Below are the code and all the weights of a small trained network. Each question names an input and a class and asks about switching units off, where a switched-off unit gives its printed mean instead of its output.

import numpy as np


def w(rows, s, z=0):
    codes = np.array(rows[::2]) - 128.0
    scale = np.full(codes.shape[1], s)
    scale[-1] = z or s
    return codes * scale


def f(y):
    return y / 2 * (1 + np.tanh(0.7978845608 * (y + 0.044715 * y**3)))


def log_softmax(a):
    a = a - a.max(-1, keepdims=True)
    return a - np.log(np.exp(a).sum(-1, keepdims=True))


def net(x, mask):
    res = np.array(x, float).reshape(1, 7) / 4 @ E
    y = f(res @ A[0][:, :-1].T + A[0][:, -1])
    res = res + np.where(mask, y, B[0][:, -1]) @ B[0][:, :-1]
    return log_softmax(res[-1] @ U[:, :-1].T + U[:, -1])


A, B = {}, {}
E = w([
[223,224,94,205,147],'x0',
[49,169,146,155,233],'x1',
[134,128,126,126,134],'x2',
[43,104,161,220,47],'x3',
[128,131,129,126,129],'x4',
[125,123,127,133,125],'x5',
[85,80,3,139,140],'x6',
],0.0075)
A[0] = w([
[146,155,166,131,136,254],'N1',
[79,83,151,70,148,77],'N2',
[130,126,134,160,46,207],'N3',
[156,155,148,173,151,140],'N4',
[85,151,117,145,163,93],'N5',
[178,168,92,211,163,102],'N6',
[79,139,133,190,78,171],'N7',
[163,165,78,191,129,87],'N8',
[86,65,123,105,156,134],'N9',
[95,120,9,151,126,115],'N10',
[77,140,123,173,132,94],'N11',
[99,142,124,152,203,73],'N12',
[151,115,111,113,75,93],'N13',
[177,128,109,73,156,169],'N14',
[184,102,82,118,50,106],'N15',
[127,128,183,141,119,142],'N16',
],0.013,0.0064)
B[0] = w([
[99,155,66,104,111,252],'N1',
[150,63,147,155,58,197],'N2',
[140,143,71,148,197,244],'N3',
[136,105,125,106,88,203],'N4',
[125,157,194,179,170,157],'N5',
[134,80,147,188,30,253],'N6',
[198,104,48,113,168,233],'N7',
[163,86,174,154,32,209],'N8',
[99,115,159,93,70,210],'N9',
[198,243,135,58,109,238],'N10',
[186,138,125,149,176,163],'N11',
[131,112,229,171,151,176],'N12',
[102,136,230,174,163,159],'N13',
[92,69,43,189,162,231],'N14',
[80,177,254,173,211,221],'N15',
[195,150,91,73,128,171],'N16',
],0.0074,0.0069)
U = w([
[125,127,122,121,118,254],'0',
[135,69,171,121,1,43],'1',
[116,145,239,167,213,54],'2',
[173,223,125,22,93,136],'3',
[94,154,90,127,115,189],'4',
[159,70,50,137,190,54],'5',
],0.0099,0.0063)

Each question gives the input, the list of numbers given to net, and the class t.
The units are the neurons (one row each of A and B). Each row of codes is followed by its name. A weight is (code - 128) times the scale printed after its matrix; where a second scale follows, it is the last column's (A, B and U).
mask holds one flag per neuron, in row order. A switched-off neuron (its flag False) gives its mean, the last column of its row in B, instead of its output. The means were averaged over made-up inputs and are rounded, as every weight is.
A unit's drop is (log p(t) with every unit on - log p(t) with that unit switched off) / (log p(t) with every unit on - log p(t) with every unit switched off).
The circuit of an input: a set's keep is (log p(t) with only the set's units on - log p(t) with every unit switched off) / (log p(t) with every unit on - log p(t) with every unit switched off). Starting from the 12 units with the biggest drops (on a tie, the unit counted first), units are removed one at a time, each time the one whose removal leaves the highest keep (on an exact tie, the one counted first), for as long as the keep stays at least 0.8.
circuit, biggest first: the units of the circuit, biggest drop first
unit that matters most: the unit with the biggest drop
k most important neurons: the k neurons with the biggest drops, biggest first
drop when u is switched off: that unit's drop, to one decimal
input [-3,-6,-6,8,-6,8,-2], class 5: circuit, biggest first : [N7, N3]
input [-7,-4,-6,0,3,1,8], class 3: most important neuron : [N10]
input [-6,1,5,-1,-5,-3,3], class 1: 2 most important neurons : [N2, N9]
input [1,-5,3,0,-4,0,-4], class 2: circuit, biggest first : [N15, N10, N6]
input [-6,-5,-3,1,3,-8,-7], class 3: 3 most important neurons : [N6, N16, N14]
input [4,7,-3,3,2,8,-8], class 3: circuit, biggest first : [N16, N1]
input [4,8,-4,0,8,1,3], class 2: 2 most important neurons : [N12, N5]
input [-5,-6,-3,-3,5,3,3], class 2: circuit, biggest first : [N15, N13]
input [2,-2,6,7,3,-7,-7], class 3: circuit, biggest first : [N16, N6]
input [-5,-4,0,-7,5,2,-6], class 5: 2 most important neurons : [N14, N10]
input [7,-2,1,8,6,1,3], class 5: 4 most important neurons : [N7, N3, N9, N11]
input [-7,-4,7,8,-7,6,-7], class 5: circuit, biggest first : [N3, N7]
input [8,-3,5,1,-1,-2,-4], class 1: 2 most important neurons : [N6, N8]
input [5,8,6,-7,-1,6,2], class 2: unit that matters most : N12
input [7,0,2,8,0,7,2], class 5: 3 most important neurons : [N7, N3, N11]
input [-7,0,-2,-4,4,-4,7], class 1: 3 most important neurons : [N2, N9, N3]
input [-3,-6,-5,1,1,0,-3], class 2: circuit, biggest first : [N15, N13, N6]
input [-1,3,-1,6,-3,1,4], class 5: 3 most important neurons : [N7, N11, N15]
input [7,-2,-4,-7,-6,-8,4], class 1: 3 most important neurons : [N6, N8, N3]
input [3,-6,5,5,7,7,-7], class 3: circuit, biggest first : [N16, N6]
input [7,-1,4,-4,7,-1,-1], class 1: unit that matters most : N6
input [2,4,5,-2,0,-2,6], class 3: 2 most important neurons : [N10, N15]
input [-4,-8,-6,4,-5,-5,-1], class 2: circuit, biggest first : [N15, N13]
input [6,-8,-1,0,6,-3,-3], class 2: drop when N3 is switched off : 0.1
